Below is a small trained network, with its code and all its weights. Each question gives an input and a class and asks what happens when units are switched off, that is, made to give their printed mean instead of their output.

import numpy as np


def w(rows, s, z=0):
    codes = np.array(rows[::2]) - 128.0
    scale = np.full(codes.shape[1], s)
    scale[-1] = z or s
    return codes * scale


def f(y):
    return np.maximum(y, 0)


def log_softmax(a):
    a = a - a.max(-1, keepdims=True)
    return a - np.log(np.exp(a).sum(-1, keepdims=True))


def net(x, mask):
    res = np.array(x, float).reshape(1, 4) / 4 @ E
    y = f(res @ A[0][:, :-1].T + A[0][:, -1])
    res = res + np.where(mask, y, B[0][:, -1]) @ B[0][:, :-1]
    return log_softmax(res[-1] @ U[:, :-1].T + U[:, -1])


A, B = {}, {}
E = w([
[32,153,93,202,72,199],'x0',
[81,66,2,95,63,74],'x1',
[101,129,143,89,164,156],'x2',
[195,50,143,115,44,209],'x3',
],0.0098)
A[0] = w([
[104,142,140,159,215,70,136],'N0',
[129,60,40,103,136,65,151],'N1',
[202,204,166,196,178,182,104],'N2',
[200,118,112,153,83,201,96],'N3',
[66,255,125,172,141,99,121],'N4',
[4,103,127,164,183,45,70],'N5',
[166,144,251,252,188,144,84],'N6',
[95,211,120,188,203,50,116],'N7',
[173,172,144,202,184,164,115],'N8',
[70,203,83,179,201,70,87],'N9',
[177,233,162,139,123,184,102],'N10',
[209,121,124,72,97,207,130],'N11',
[232,112,128,62,181,106,126],'N12',
[246,124,93,182,146,105,186],'N13',
[144,195,210,160,121,163,104],'N14',
[63,52,56,84,95,68,141],'N15',
[119,65,170,139,72,184,122],'N16',
[4,140,141,208,93,218,99],'N17',
[55,153,155,239,98,194,95],'N18',
[134,175,239,179,129,155,91],'N19',
[137,134,94,81,177,229,252],'N20',
[159,94,133,125,54,253,110],'N21',
[11,56,113,171,103,133,133],'N22',
[52,164,148,179,176,65,98],'N23',
[204,81,157,80,215,83,118],'N24',
[78,203,105,199,103,235,89],'N25',
],0.0082,0.0034)
B[0] = w([
[178,145,124,184,170,162,200],'N0',
[11,132,159,72,78,103,218],'N1',
[20,82,150,128,99,138,229],'N2',
[184,132,94,174,139,200,200],'N3',
[186,125,62,142,158,172,212],'N4',
[125,108,72,161,163,181,194],'N5',
[25,17,202,89,100,140,254],'N6',
[189,126,50,192,182,151,224],'N7',
[61,83,150,69,44,127,199],'N8',
[178,62,73,170,165,206,212],'N9',
[28,46,106,114,83,149,203],'N10',
[198,139,45,175,201,150,215],'N11',
[210,205,161,61,164,67,229],'N12',
[166,178,147,160,150,86,199],'N13',
[51,54,137,115,100,146,210],'N14',
[63,32,153,76,33,122,231],'N15',
[202,93,41,200,199,187,201],'N16',
[171,230,181,57,173,33,229],'N17',
[197,244,209,94,202,16,215],'N18',
[14,34,143,103,74,149,221],'N19',
[131,130,73,171,93,103,192],'N20',
[197,65,43,223,218,191,237],'N21',
[73,152,158,53,59,40,199],'N22',
[213,85,66,180,149,200,198],'N23',
[178,190,192,94,164,64,234],'N24',
[190,172,254,60,220,31,214],'N25',
],0.0064,0.0092)
U = w([
[224,220,215,83,170,2,252],'0',
[228,104,22,216,158,204,45],'1',
[59,83,135,97,43,111,48],'2',
],0.0079,0.0025)

Each question gives the input, the list of numbers given to net, and the class t.
The units are the neurons (one row each of A and B). Each row of codes is followed by its name. A weight is (code - 128) times the scale printed after its matrix; where a second scale follows, it is the last column's (A, B and U).
mask holds one flag per neuron, in row order. A switched-off neuron (its flag False) gives its mean, the last column of its row in B, instead of its output. The means were averaged over made-up inputs and are rounded, as every weight is.
A unit's drop is (log p(t) with every unit on - log p(t) with that unit switched off) / (log p(t) with every unit on - log p(t) with every unit switched off).
The circuit of an input: a set's keep is (log p(t) with only the set's units on - log p(t) with every unit switched off) / (log p(t) with every unit on - log p(t) with every unit switched off). Starting from the 12 units with the biggest drops (on a tie, the unit counted first), units are removed one at a time, each time the one whose removal leaves the highest keep (on an exact tie, the one counted first), for as long as the keep stays at least 0.8.
units of the circuit, in order: the units of the circuit, biggest drop first
k most important neurons: the k neurons with the biggest drops, biggest first
drop when u is switched off: that unit's drop, to one decimal
input [-5,-7,6,8], class 1: units of the circuit, in order : (N21)
input [5,2,3,5], class 0: units of the circuit, in order : (N17, N25)
input [6,-8,3,7], class 2: 2 most important neurons : (N6, N19)
input [3,-6,-5,-6], class 1: 4 most important neurons : (N7, N4, N23, N9)
input [5,-8,3,-4], class 2: 2 most important neurons : (N19, N6)
input [8,-7,-7,5], class 0: 2 most important neurons : (N18, N25)
input [-6,8,-5,-2], class 2: 2 most important neurons : (N15, N1)
input [-7,8,-8,-4], class 2: 3 most important neurons : (N15, N1, N18)
input [8,3,4,-2], class 0: drop when N0 is switched off : 0.0
input [3,-4,-4,3], class 2: drop when N23 is switched off : 0.1
input [-1,3,6,-1], class 2: drop when N25 is switched off : 0.2
input [-3,-6,-1,7], class 1: drop when N21 is switched off : 0.4
